118  61
153  65
143  126
->
61  153

110  109  119  104
141  115  99  143
100  98  73  93
91  75  133  66
87  72  141  68
->
104  99  98  91

124  65  131  112
81  156  66  116
->
112  66

119  129  125  107  69
105  88  47  68  50
105  102  63  74  43
68  95  85  91  90
->
69  68  63  95

53  124  47  59
118  119  125  119
141  91  65  62
126  107  83  59
47  77  147  147
->
59  125  91  126

135  114  94
145  131  87
->
94  131

99  83  100  103  78
99  129  99  79  112
102  116  101  142  73
99  74  99  93  73
102  82  100  115  145
->
78  79  101  74  102

107  98  100  93  133
113  92  116  70  55
104  96  113  83  92
115  111  106  88  147
->
133  70  113  111

63  111  106
89  74  90
129  51  146
->
106  74  129
---
102  59  141  95
135  122  71  92
90  101  107  90
85  157  99  73
72  134  55  107
->
102  59
135  122
90  101

99  114  61  98
108  97  71  123
87  146  90  82
->
99  114
108  97
87  146

58  86  126  135  76
80  121  147  66  96
121  83  141  137  96
55  137  121  73  72
52  56  68  87  141
->
58  86
80  121
121  83

110  51  103  120
114  112  55  96
74  130  90  76
->
110  51
114  112
74  130

100  116  44  127
106  118  91  121
86  125  107  83
->
100  116
106  118
86  125

86  82  103  62  79
142  102  111  155  89
76  92  127  101  160
52  116  108  129  118
->
86  82
142  102
76  92

126  85  62  124
71  118  104  125
155  119  81  105
128  80  100  70
->
126  85
71  118
155  119

83  104  86  146  50
84  118  111  63  97
81  107  54  104  82
->
83  104
84  118
81  107

91  102  144  78  106
91  96  114  103  71
68  148  78  160  119
99  116  73  120  86
->
91  102
91  96
68  148
---
99  103  100  88  85
101  107  100  85  156
101  110  100  87  160
99  116  100  96  73
99  101  100  88  88
->
101  107  100
101  110  100

131  157  49  71  133
122  74  127  66  127
128  149  75  58  138
->
122  74  127
128  149  75

81  117  107  111
94  98  121  100
80  65  83  92
147  81  60  110
->
94  98  121
80  65  83

119  121  93
100  72  95
119  49  57
105  150  127
67  152  62
->
100  72  95
119  49  57

115  88  120  109  114
149  93  91  72  125
102  78  90  77  40
->
149  93  91
102  78  90

107  112  99  102
75  121  69  91
140  45  150  121
->
75  121  69
140  45  150

117  111  57  120
44  83  71  50
97  111  62  125
->
44  83  71
97  111  62
---
115  39  157  91  66  90  146  103  78  128
76  47  107  116  48  70  82  142  41  92
->
76  115
47  39
107  157
116  91
48  66
70  90
82  146
142  103
41  78
92  128

98  106  131  147  103  100  94  102  103  99  84
97  104  107  91  98  146  131  103  104  100  86
105  106  106  91  95  101  93  102  105  127  137
99  106  140  140  101  100  93  102  104  100  85
104  105  106  91  96  99  95  103  105  132  135
->
104  99  105  97  98
105  106  106  104  106
106  140  106  107  131
91  140  91  91  147
96  101  95  98  103
99  100  101  146  100
95  93  93  131  94
103  102  102  103  102
105  104  105  104  103
132  100  127  100  99
135  85  137  86  84

99  100  99  101  100  93  89
95  99  98  110  99  53  104
->
95  99
99  100
98  99
110  101
99  100
53  93
104  89

93  53  78  104  71  76  85  91  72  103  106  144  107  112  73  75
70  121  127  97  83  77  107  110  75  110  86  101  100  108  92  84
124  105  107  60  130  130  101  123  117  101  117  143  88  83  67  72
123  110  83  116  68  90  88  130  106  94  95  97  98  78  120  113
132  45  93  91  93  131  121  83  106  109  76  90  107  94  136  89
132  123  99  59  65  128  133  111  77  91  107  132  55  113  65  102
->
132  132  123  124  70  93
123  45  110  105  121  53
99  93  83  107  127  78
59  91  116  60  97  104
65  93  68  130  83  71
128  131  90  130  77  76
133  121  88  101  107  85
111  83  130  123  110  91
77  106  106  117  75  72
91  109  94  101  110  103
107  76  95  117  86  106
132  90  97  143  101  144
55  107  98  88  100  107
113  94  78  83  108  112
65  136  120  67  92  73
102  89  113  72  84  75

51  143  123
47  148  128
50  145  123
55  141  122
142  65  84
48  147  126
49  147  126
143  64  82
145  62  81
150  56  70
->
150  145  143  49  48  142  55  50  47  51
56  62  64  147  147  65  141  145  148  143
70  81  82  126  126  84  122  123  128  123

109  134  66  133  129  68  64  70
137  110  129  133  52  68  108  101
63  88  80  67  130  131  100  101
89  69  142  70  56  128  132  142
->
89  63  137  109
69  88  110  134
142  80  129  66
70  67  133  133
56  130  52  129
128  131  68  68
132  100  108  64
142  101  101  70

93  108  76  107  114  116  117  100  130  143  89  92  79  127  90
113  129  86  118  104  91  116  101  110  110  92  90  108  110  98
71  63  77  98  103  104  115  120  130  118  86  111  98  102  97
->
71  113  93
63  129  108
77  86  76
98  118  107
103  104  114
104  91  116
115  116  117
120  101  100
130  110  130
118  110  143
86  92  89
111  90  92
98  108  79
102  110  127
97  98  90
---
99  104  113
114  126  123
121  128  113
88  89  100
126  156  130
107  104  91
77  53  74
85  84  96
79  73  88
92  93  105
74  50  74
->
74  50  74
105  93  92
88  73  79
96  84  85
74  53  77
91  104  107
130  156  126
100  89  88
113  128  121
123  126  114
113  104  99

72  84  66  66  134  53  85  91  123  121
99  96  126  94  115  88  93  120  123  101
->
101  123  120  93  88  115  94  126  96  99
121  123  91  85  53  134  66  66  84  72

130  76  98  104  52  103  131  102  90
104  95  66  71  100  58  103  136  113
89  109  91  89  119  86  88  110  108
90  108  89  88  119  84  89  112  109
->
109  112  89  84  119  88  89  108  90
108  110  88  86  119  89  91  109  89
113  136  103  58  100  71  66  95  104
90  102  131  103  52  104  98  76  130

90  71  102  105  93  113  118  128
100  84  103  104  82  84  116  106
106  93  102  99  121  121  100  141
94  92  103  104  94  92  97  103
108  120  103  114  78  96  97  91
97  112  103  89  96  101  112  124
102  102  94  111  116  106  99  118
108  118  110  99  95  100  74  91
97  107  102  107  93  125  141  143
->
143  141  125  93  107  102  107  97
91  74  100  95  99  110  118  108
118  99  106  116  111  94  102  102
124  112  101  96  89  103  112  97
91  97  96  78  114  103  120  108
103  97  92  94  104  103  92  94
141  100  121  121  99  102  93  106
106  116  84  82  104  103  84  100
128  118  113  93  105  102  71  90

101  125
101  103
99  95
100  154
99  97
100  68
100  98
100  111
101  112
99  135
->
135  99
112  101
111  100
98  100
68  100
97  99
154  100
95  99
103  101
125  101

114  108
97  144
89  132
93  40
84  140
->
140  84
40  93
132  89
144  97
108  114
---
100  100  111  99  104  99  104  94  97  99
120  100  100  137  87  123  108  56  59  139
101  111  110  121  93  105  117  41  91  83
->
99  100  100  111  99  104  99  104  94  97
139  120  100  100  137  87  123  108  56  59
83  101  111  110  121  93  105  117  41  91

112  97  156
111  118  116
62  43  65
78  44  99
100  89  117
95  126  62
->
156  112  97
116  111  118
65  62  43
99  78  44
117  100  89
62  95  126

128  77  88  95  58  90  129  113  95  94  69  115
68  126  109  101  149  104  68  91  108  109  136  90
87  112  121  116  117  124  87  78  95  96  113  72
107  95  123  123  84  131  108  76  87  87  89  69
->
115  128  77  88  95  58  90  129  113  95  94  69
90  68  126  109  101  149  104  68  91  108  109  136
72  87  112  121  116  117  124  87  78  95  96  113
69  107  95  123  123  84  131  108  76  87  87  89

109  85  119  81  63  116  99  110  140  143  114  97  47
133  94  110  91  133  96  105  73  56  79  99  116  104
->
47  109  85  119  81  63  116  99  110  140  143  114  97
104  133  94  110  91  133  96  105  73  56  79  99  116

126  128  114  101  151  111
93  76  138  110  90  43
135  66  93  113  127  113
102  98  99  101  100  99
->
111  126  128  114  101  151
43  93  76  138  110  90
113  135  66  93  113  127
99  102  98  99  101  100

142  99
46  94
102  53
107  94
111  44
->
99  142
94  46
53  102
94  107
44  111

98  87
108  91
100  86
158  125
108  87
81  86
60  80
75  93
->
87  98
91  108
86  100
125  158
87  108
86  81
80  60
93  75
---
96  106  150  139
89  111  112  106
95  107  132  124
106  93  53  66
137  72  99  105
->
111  112
107  132

110  85  90
122  112  71
87  92  56
->
112  71
92  56

134  99  148  92
131  97  148  94
87  108  105  83
->
97  148
108  105

119  92  113  108
113  121  148  118
80  99  115  90
125  85  97  113
107  122  147  115
->
121  148
99  115

96  129  97  78  101
97  92  96  107  105
70  101  55  102  139
->
92  96
101  55

45  69  114
47  116  111
78  77  65
70  130  145
->
116  111
77  65

154  115  61  80  155
148  113  66  83  148
144  112  68  84  144
->
113  66
112  68

138  99  149  113
109  109  137  121
105  116  158  137
96  112  121  119
->
109  137
116  158
